Below are the code and all the weights of a small trained network. Each question names an input and a class and asks about switching units off, where a switched-off unit gives its printed mean instead of its output.

import numpy as np


def w(rows, s, z=0):
    codes = np.array(rows[::2]) - 128.0
    scale = np.full(codes.shape[1], s)
    scale[-1] = z or s
    return codes * scale


def norm(h):
    return h / np.sqrt((h * h).mean(-1, keepdims=True) + 1e-5)


def f(y):
    return y / 2 * (1 + np.tanh(0.7978845608 * (y + 0.044715 * y**3)))


def log_softmax(a):
    a = a - a.max(-1, keepdims=True)
    return a - np.log(np.exp(a).sum(-1, keepdims=True))


def net(x, mask):
    res = np.array(x, float).reshape(1, 3) / 4 @ E
    u = 0
    for l in range(2):
        y = f(norm(res) @ A[l][:, :-1].T + A[l][:, -1])
        res = res + np.where(mask[u : u + 15], y, B[l][:, -1]) @ B[l][:, :-1]
        u += 15
    return log_softmax(norm(res)[-1] @ U[:, :-1].T + U[:, -1])


A, B = {}, {}
E = w([
[76,108,93],'x0',
[154,10,166],'x1',
[220,102,45],'x2',
],0.0012)
A[0] = w([
[185,194,53,80],'0.n1',
[116,75,226,110],'0.n2',
[181,191,45,90],'0.n3',
[77,220,159,75],'0.n4',
[21,87,19,209],'0.n5',
[183,72,49,59],'0.n6',
[111,140,18,46],'0.n7',
[158,160,43,69],'0.n8',
[174,194,220,247],'0.n9',
[42,251,161,158],'0.n10',
[116,109,119,4],'0.n11',
[104,48,203,163],'0.n12',
[138,83,199,54],'0.n13',
[191,189,4,48],'0.n14',
[186,53,75,44],'0.n15',
],0.0042,0.0024)
B[0] = w([
[106,177,191,138],'0.n1',
[114,97,197,163],'0.n2',
[67,187,163,144],'0.n3',
[212,74,68,158],'0.n4',
[3,195,118,202],'0.n5',
[168,137,60,137],'0.n6',
[108,192,84,111],'0.n7',
[80,179,114,121],'0.n8',
[177,83,207,239],'0.n9',
[195,77,53,251],'0.n10',
[107,123,94,77],'0.n11',
[115,110,201,196],'0.n12',
[142,103,162,118],'0.n13',
[61,174,118,148],'0.n14',
[197,111,79,135],'0.n15',
],0.0039,0.0022)
A[1] = w([
[158,90,181,50],'1.n1',
[235,103,165,67],'1.n2',
[165,102,179,70],'1.n3',
[64,119,115,87],'1.n4',
[109,87,172,67],'1.n5',
[89,78,36,56],'1.n6',
[201,80,80,251],'1.n7',
[121,2,74,75],'1.n8',
[61,218,160,71],'1.n9',
[133,194,178,37],'1.n10',
[147,155,107,113],'1.n11',
[123,105,169,69],'1.n12',
[73,122,41,144],'1.n13',
[77,184,158,149],'1.n14',
[241,122,144,49],'1.n15',
],0.005,0.0019)
B[1] = w([
[119,232,39,147],'1.n1',
[205,145,43,191],'1.n2',
[115,217,35,148],'1.n3',
[198,53,72,117],'1.n4',
[80,121,164,131],'1.n5',
[21,124,40,136],'1.n6',
[116,47,103,252],'1.n7',
[44,253,83,187],'1.n8',
[218,169,139,135],'1.n9',
[83,239,173,103],'1.n10',
[157,159,152,125],'1.n11',
[74,141,165,123],'1.n12',
[79,43,82,164],'1.n13',
[190,177,170,138],'1.n14',
[234,128,42,168],'1.n15',
],0.004,0.0025)
U = w([
[217,57,60,253],'0',
[43,43,28,205],'1',
[208,215,214,47],'2',
[48,211,72,40],'3',
[199,51,254,84],'4',
[21,34,244,19],'5',
],0.0071,0.0034)

Each question gives the input, the list of numbers given to net, and the class t.
The units are the neurons (one row each of A and B). Each row of codes is followed by its name. A weight is (code - 128) times the scale printed after its matrix; where a second scale follows, it is the last column's (A, B and U).
mask holds one flag per neuron, layer by layer. A switched-off neuron (its flag False) gives its mean, the last column of its row in B, instead of its output. The means were averaged over made-up inputs and are rounded, as every weight is.
A unit's drop is (log p(t) with every unit on - log p(t) with that unit switched off) / (log p(t) with every unit on - log p(t) with every unit switched off).
The circuit of an input: a set's keep is (log p(t) with only the set's units on - log p(t) with every unit switched off) / (log p(t) with every unit on - log p(t) with every unit switched off). Starting from the 12 units with the biggest drops (on a tie, the unit counted first), units are removed one at a time, each time the one whose removal leaves the highest keep (on an exact tie, the one counted first), for as long as the keep stays at least 0.8.
circuit, biggest first: the units of the circuit, biggest drop first
unit that matters most: the unit with the biggest drop
k most important neurons: the k neurons with the biggest drops, biggest first
k most important neurons of layer l: the k neurons of layer l with the biggest drops, biggest first
drop when u is switched off: that unit's drop, to one decimal
input [0,1,-8], class 4: circuit, biggest first => [1.n6, 0.n14]
input [-1,-8,-5], class 0: circuit, biggest first => [0.n10]
input [0,-6,3], class 2: 2 most important neurons => [0.n1, 1.n9]
input [0,0,4], class 2: 3 most important neurons => [0.n10, 0.n1, 1.n9]
input [7,1,0], class 5: 2 most important neurons of layer 0 => [0.n5, 0.n10]
input [8,2,-1], class 5: 2 most important neurons of layer 0 => [0.n10, 0.n5]
input [8,-1,1], class 3: 2 most important neurons => [0.n5, 1.n7]
input [-4,1,0], class 4: 2 most important neurons => [0.n10, 0.n9]
input [-1,-8,1], class 2: 2 most important neurons => [0.n1, 0.n3]
input [3,-1,8], class 3: drop when 0.n3 is switched off => 0.2
input [-1,-8,2], class 2: 2 most important neurons of layer 0 => [0.n1, 0.n3]
input [7,7,0], class 5: drop when 0.n4 is switched off => 0.2
input [3,6,-2], class 5: drop when 0.n13 is switched off => 0.0
input [0,2,-8], class 4: unit that matters most => 1.n6
